Below is a small trained network, with its code and all its weights. Each question gives an input and a class and asks what happens when units are switched off, that is, made to give their printed mean instead of their output.

import numpy as np


def w(rows, s, z=0):
    codes = np.array(rows[::2]) - 128.0
    scale = np.full(codes.shape[1], s)
    scale[-1] = z or s
    return codes * scale


def norm(h):
    return h / np.sqrt((h * h).mean(-1, keepdims=True) + 1e-5)


def f(y):
    return y / 2 * (1 + np.tanh(0.7978845608 * (y + 0.044715 * y**3)))


def log_softmax(a):
    a = a - a.max(-1, keepdims=True)
    return a - np.log(np.exp(a).sum(-1, keepdims=True))


def net(x, mask):
    res = np.array(x, float).reshape(1, 6) / 4 @ E
    u = 0
    for l in range(3):
        y = f(norm(res) @ A[l][:, :-1].T + A[l][:, -1])
        res = res + np.where(mask[u : u + 6], y, B[l][:, -1]) @ B[l][:, :-1]
        u += 6
    return log_softmax(norm(res)[-1] @ U[:, :-1].T + U[:, -1])


A, B = {}, {}
E = w([
[132,144,254,107,152,109,119,113,70,75],'x0',
[196,73,121,121,164,61,118,98,135,133],'x1',
[137,203,77,79,202,109,124,180,139,126],'x2',
[233,149,130,149,151,160,114,179,176,85],'x3',
[110,84,117,147,175,160,250,79,119,75],'x4',
[148,64,52,46,114,151,128,159,111,123],'x5',
],0.0068)
A[0] = w([
[60,85,117,9,107,199,185,162,77,114,48],'L0N0',
[46,140,140,30,151,167,142,145,91,123,4],'L0N1',
[199,101,196,23,196,44,63,133,104,121,45],'L0N2',
[63,32,118,88,186,96,255,36,114,123,96],'L0N3',
[117,159,164,150,212,132,249,82,138,123,100],'L0N4',
[53,164,103,109,144,75,100,114,130,178,53],'L0N5',
],0.0099,0.0041)
B[0] = w([
[86,84,144,34,71,158,162,235,162,85,202],'L0N0',
[124,121,170,136,64,21,148,212,216,68,165],'L0N1',
[135,235,144,25,248,104,103,105,123,151,209],'L0N2',
[169,147,37,178,101,70,144,2,19,107,255],'L0N3',
[174,111,118,252,154,148,124,132,66,23,219],'L0N4',
[66,162,84,147,203,120,105,132,102,147,165],'L0N5',
],0.0087,0.0081)
A[1] = w([
[241,108,47,181,130,173,96,172,183,204,78],'L1N0',
[226,67,190,73,156,54,58,150,91,86,81],'L1N1',
[54,136,129,200,140,158,76,119,124,214,126],'L1N2',
[116,149,225,174,190,184,243,130,165,62,46],'L1N3',
[137,10,105,115,120,138,180,67,140,169,4],'L1N4',
[106,121,172,46,162,124,177,85,89,109,98],'L1N5',
],0.012,0.0038)
B[1] = w([
[149,142,70,246,126,175,99,147,169,90,253],'L1N0',
[119,82,173,70,189,170,192,168,114,99,211],'L1N1',
[164,208,180,87,153,127,123,93,124,172,192],'L1N2',
[164,48,153,83,164,160,142,144,176,131,199],'L1N3',
[157,128,128,62,98,78,189,82,179,223,167],'L1N4',
[146,192,119,218,128,189,119,128,169,105,177],'L1N5',
],0.011,0.0074)
A[2] = w([
[97,70,194,163,108,156,139,42,68,105,5],'L2N0',
[139,79,74,80,88,235,83,112,85,165,94],'L2N1',
[183,83,80,138,162,159,134,194,174,137,50],'L2N2',
[38,106,130,151,86,65,103,152,128,177,38],'L2N3',
[93,70,252,161,59,137,112,69,138,187,90],'L2N4',
[126,114,245,129,118,166,178,49,100,111,130],'L2N5',
],0.015,0.0033)
B[2] = w([
[87,217,123,154,184,74,144,88,58,143,203],'L2N0',
[204,147,138,104,203,138,162,111,170,144,152],'L2N1',
[129,94,202,102,128,140,109,120,109,103,254],'L2N2',
[70,81,89,137,173,154,113,146,142,196,139],'L2N3',
[132,158,248,110,15,122,67,112,93,143,163],'L2N4',
[102,29,130,164,119,168,97,113,130,131,224],'L2N5',
],0.014,0.0085)
U = w([
[121,114,93,221,135,86,172,38,30,89,174],'0',
[32,112,64,106,104,105,125,200,160,181,24],'1',
[108,125,205,147,63,130,74,78,106,196,132],'2',
[176,156,74,238,94,166,79,140,190,130,48],'3',
[137,245,131,83,210,99,101,145,133,174,168],'4',
[174,74,190,121,188,187,115,158,154,73,251],'5',
[106,105,126,94,41,95,157,196,126,66,19],'6',
[181,91,52,95,69,94,200,81,158,188,90],'7',
],0.012,0.0023)

Each question gives the input, the list of numbers given to net, and the class t.
The units are the neurons (one row each of A and B). Each row of codes is followed by its name. A weight is (code - 128) times the scale printed after its matrix; where a second scale follows, it is the last column's (A, B and U).
mask holds one flag per neuron, layer by layer. A switched-off neuron (its flag False) gives its mean, the last column of its row in B, instead of its output. The means were averaged over made-up inputs and are rounded, as every weight is.
A unit's drop is (log p(t) with every unit on - log p(t) with that unit switched off) / (log p(t) with every unit on - log p(t) with every unit switched off).
The circuit of an input: a set's keep is (log p(t) with only the set's units on - log p(t) with every unit switched off) / (log p(t) with every unit on - log p(t) with every unit switched off). Starting from the 12 units with the biggest drops (on a tie, the unit counted first), units are removed one at a time, each time the one whose removal leaves the highest keep (on an exact tie, the one counted first), for as long as the keep stays at least 0.8.
units of the circuit, in order: the units of the circuit, biggest drop first
top k neurons: the k neurons with the biggest drops, biggest first
k most important neurons of layer l: the k neurons of layer l with the biggest drops, biggest first
input [-2,8,8,-5,-1,7], class 4: units of the circuit, in order : L0N2
input [4,-4,-2,-4,0,0], class 6: units of the circuit, in order : L0N1, L0N0
input [-5,2,0,0,0,2], class 3: units of the circuit, in order : L1N0, L0N3
input [4,-7,4,-8,0,3], class 1: top 2 neurons : L2N3, L0N5
input [8,3,5,-2,0,0], class 4: top 3 neurons : L0N2, L2N2, L0N0
input [0,1,5,-8,-2,-3], class 4: top 4 neurons : L0N5, L1N2, L0N0, L2N5
input [-5,-2,-1,5,-1,5], class 3: top 2 neurons : L1N0, L1N1
input [8,-3,-7,-7,-1,8], class 6: top 2 neurons : L0N0, L0N1
input [4,-8,-6,-2,0,-7], class 2: top 2 neurons : L2N4, L0N3
input [1,8,-5,-4,-8,-4], class 4: top 2 neurons : L0N2, L0N4
input [-3,0,-6,7,-3,-6], class 3: 2 most important neurons of layer 1 : L1N0, L1N1
input [-4,-7,3,-4,2,-4], class 1: 2 most important neurons of layer 2 : L2N2, L2N0
input [-5,-3,-4,-6,-7,2], class 4: top 3 neurons : L0N5, L1N2, L2N5
input [8,1,4,3,-4,-1], class 4: 2 most important neurons of layer 0 : L0N2, L0N4
input [-4,3,-7,2,6,7], class 7: 2 most important neurons of layer 0 : L0N4, L0N0
input [-3,-4,0,-1,-4,-7], class 4: units of the circuit, in order : L1N2
input [-5,4,3,4,0,-7], class 3: top 4 neurons : L1N0, L0N2, L0N0, L1N1
input [-8,-5,1,-1,-3,6], class 5: top 3 neurons : L2N1, L2N2, L0N3
input [-2,8,-7,4,-2,-8], class 5: 3 most important neurons of layer 1 : L1N1, L1N0, L1N4
input [4,-5,-1,-8,1,7], class 6: units of the circuit, in order : L0N1
input [-7,1,-4,-3,-4,2], class 3: top 2 neurons : L1N0, L0N3
input [-8,2,8,-1,-2,-2], class 3: top 2 neurons : L1N0, L0N2
input [-7,3,8,5,-5,-1], class 3: 2 most important neurons of layer 0 : L0N0, L0N2
